Below are the code and all the weights of a small trained network. Each question names an input and a target symbol and asks about switching units off, where a switched-off unit gives its printed mean instead of its output.

import numpy as np


def w(rows, s, z=0):
    codes = np.array(rows[::2]) - 128.0
    scale = np.full(codes.shape[1], s)
    scale[-1] = z or s
    return codes * scale


def f(y):
    return np.maximum(y, 0)


def softmax(a):
    e = np.exp(a - a.max(-1, keepdims=True))
    return e / e.sum(-1, keepdims=True)


def log_softmax(a):
    a = a - a.max(-1, keepdims=True)
    return a - np.log(np.exp(a).sum(-1, keepdims=True))


def net(x, mask):
    ids = ['ΛΣεμφω'.index(c) for c in x.split()]
    T = len(ids)
    res = E[ids] + P[:T]
    r = res
    for j in range(3):
        rows = slice(3 * j, 3 * j + 3)
        q, k, v = (r @ M[0][rows].T for M in (Q, K, V))
        z = softmax(np.where(np.tri(T) > 0, q @ k.T / 3**0.5, -1e9)) @ v
        o = O[0][rows]
        res = res + np.where(mask[j], z, o[:, -1]) @ o[:, :-1]
    y = f(res @ A[0][:, :-1].T + A[0][:, -1])
    res = res + np.where(mask[3:7], y, B[0][:, -1]) @ B[0][:, :-1]
    return log_softmax(res[-1] @ U[:, :-1].T + U[:, -1])


Q, K, V, O, A, B = {}, {}, {}, {}, {}, {}
E = w([
[222,153,201,70,72],'Λ',
[70,128,147,23,158],'Σ',
[73,189,106,167,104],'ε',
[72,43,202,98,29],'μ',
[112,132,162,203,121],'φ',
[153,156,249,136,242],'ω',
],0.012)
P = w([
[192,236,150,173,26],'0',
[152,94,100,151,156],'1',
[106,83,121,136,162],'2',
[64,88,154,136,167],'3',
[32,83,178,121,174],'4',
[1,98,213,126,165],'5',
],0.0071)
Q[0] = w([
[137,179,111,111,123],'H0',
[236,172,165,94,66],'H0',
[160,86,126,93,6],'H0',
[197,142,149,203,52],'H1',
[184,66,156,55,93],'H1',
[61,83,53,217,83],'H1',
[73,138,137,115,247],'H2',
[90,74,167,161,88],'H2',
[161,200,148,152,153],'H2',
],0.024)
K[0] = w([
[175,111,138,121,162],'H0',
[224,54,86,90,100],'H0',
[173,180,157,59,5],'H0',
[223,132,81,33,108],'H1',
[170,162,241,78,76],'H1',
[119,238,6,180,73],'H1',
[42,117,201,189,233],'H2',
[65,99,68,115,62],'H2',
[178,94,153,74,207],'H2',
],0.02)
V[0] = w([
[65,27,201,68,116],'H0',
[131,106,99,207,166],'H0',
[110,148,58,41,177],'H0',
[8,147,142,126,187],'H1',
[191,220,75,14,195],'H1',
[115,127,174,28,104],'H1',
[45,130,112,122,110],'H2',
[151,168,20,49,98],'H2',
[52,104,160,52,181],'H2',
],0.015)
O[0] = w([
[36,177,244,189,186,194],'H0',
[127,54,71,185,88,99],'H0',
[179,130,194,108,34,77],'H0',
[104,114,96,180,2,182],'H1',
[186,133,240,250,179,97],'H1',
[171,42,99,193,161,169],'H1',
[151,80,62,167,192,144],'H2',
[21,208,101,165,187,7],'H2',
[227,195,98,76,201,204],'H2',
],0.0098,0.011)
A[0] = w([
[203,140,137,213,91,3],'N0',
[101,254,60,252,29,40],'N1',
[11,126,140,119,28,70],'N2',
[44,153,26,234,44,55],'N3',
],0.0082,0.0027)
B[0] = w([
[61,130,121,74,78,239],'N0',
[97,71,238,5,49,183],'N1',
[58,103,211,213,159,253],'N2',
[255,201,97,166,143,253],'N3',
],0.01,0.0061)
U = w([
[165,34,179,47,11,54],'Λ',
[140,86,92,83,131,33],'Σ',
[3,88,132,76,75,104],'ε',
[92,140,62,11,110,137],'μ',
[122,54,38,211,106,254],'φ',
[107,181,167,139,142,168],'ω',
],0.0059,0.0051)

Each question gives the input, a string of symbols that net reads in full, and the target symbol t.
The units are the heads (3 rows each of Q, K, V and O) and the neurons (one row each of A and B). Each row of codes is followed by its name. A weight is (code - 128) times the scale printed after its matrix; where a second scale follows, it is the last column's (O, A, B and U).
mask holds one flag per unit, heads first, then neurons. A switched-off unit (its flag False) gives its mean, the last column of its rows in O or B, instead of its output. The means were averaged over made-up inputs and are rounded, as every weight is.
A unit's drop is (log p(t) with every unit on - log p(t) with that unit switched off) / (log p(t) with every unit on - log p(t) with every unit switched off).
The circuit of an input: a set's keep is (log p(t) with only the set's units on - log p(t) with every unit switched off) / (log p(t) with every unit on - log p(t) with every unit switched off). Starting from all 7 units, units are removed one at a time, each time the one whose removal leaves the highest keep (on an exact tie, the one counted first), for as long as the keep stays at least 0.8.
units of the circuit, in order: the units of the circuit, biggest drop first
k most important neurons: the k neurons with the biggest drops, biggest first
heads that matter: for each layer, one digit per head in row order, 1 if its drop is at least 0.15 and else 0, layers parted by /
drop of u: that unit's drop, to one decimal
input ω ε ε Σ ε, target μ: 3 most important neurons	N1; N2; N3
input ε ε Σ, target φ: units of the circuit, in order	H2; H1
input ε Σ Σ Σ, target ω: heads that matter	101
input ω Σ Σ φ ω ε, target Λ: units of the circuit, in order	N1; H1
input ω Σ μ, target ω: heads that matter	110
input φ Σ Σ μ φ, target μ: most important neuron	N2
input Λ ε Σ φ Σ Σ, target ε: 2 most important neurons	N2; N3
input ω Σ Σ Σ, target ω: units of the circuit, in order	H1; H0
input ω Σ ε μ ε Λ, target ω: heads that matter	100
input ε Σ μ, target φ: units of the circuit, in order	H2; N3
input μ Σ μ Σ φ, target φ: heads that matter	101
input ω ε Σ Σ ε, target μ: units of the circuit, in order	H2; H1; N2
input φ Σ Σ, target ε: heads that matter	011
input Σ ε ω Σ Σ, target Λ: heads that matter	001
input Σ μ ε ε, target Λ: heads that matter	110
input ε Σ Σ, target φ: units of the circuit, in order	H1
input μ μ φ ω ω μ, target ε: heads that matter	011
input ω Σ ω φ φ, target φ: units of the circuit, in order	H0; N1
input φ Σ Σ μ ω μ, target μ: heads that matter	011
input φ φ ω φ, target ε: 2 most important neurons	N3; N2
input Λ φ ω φ, target ε: most important neuron	N2
input φ Σ μ, target μ: drop of H0	0.1
input Σ ω ω ω Σ, target Λ: drop of N1	0.0
input Σ μ Σ, target μ: drop of N3	0.0
input ε Σ φ Σ μ, target φ: drop of H0	1.0
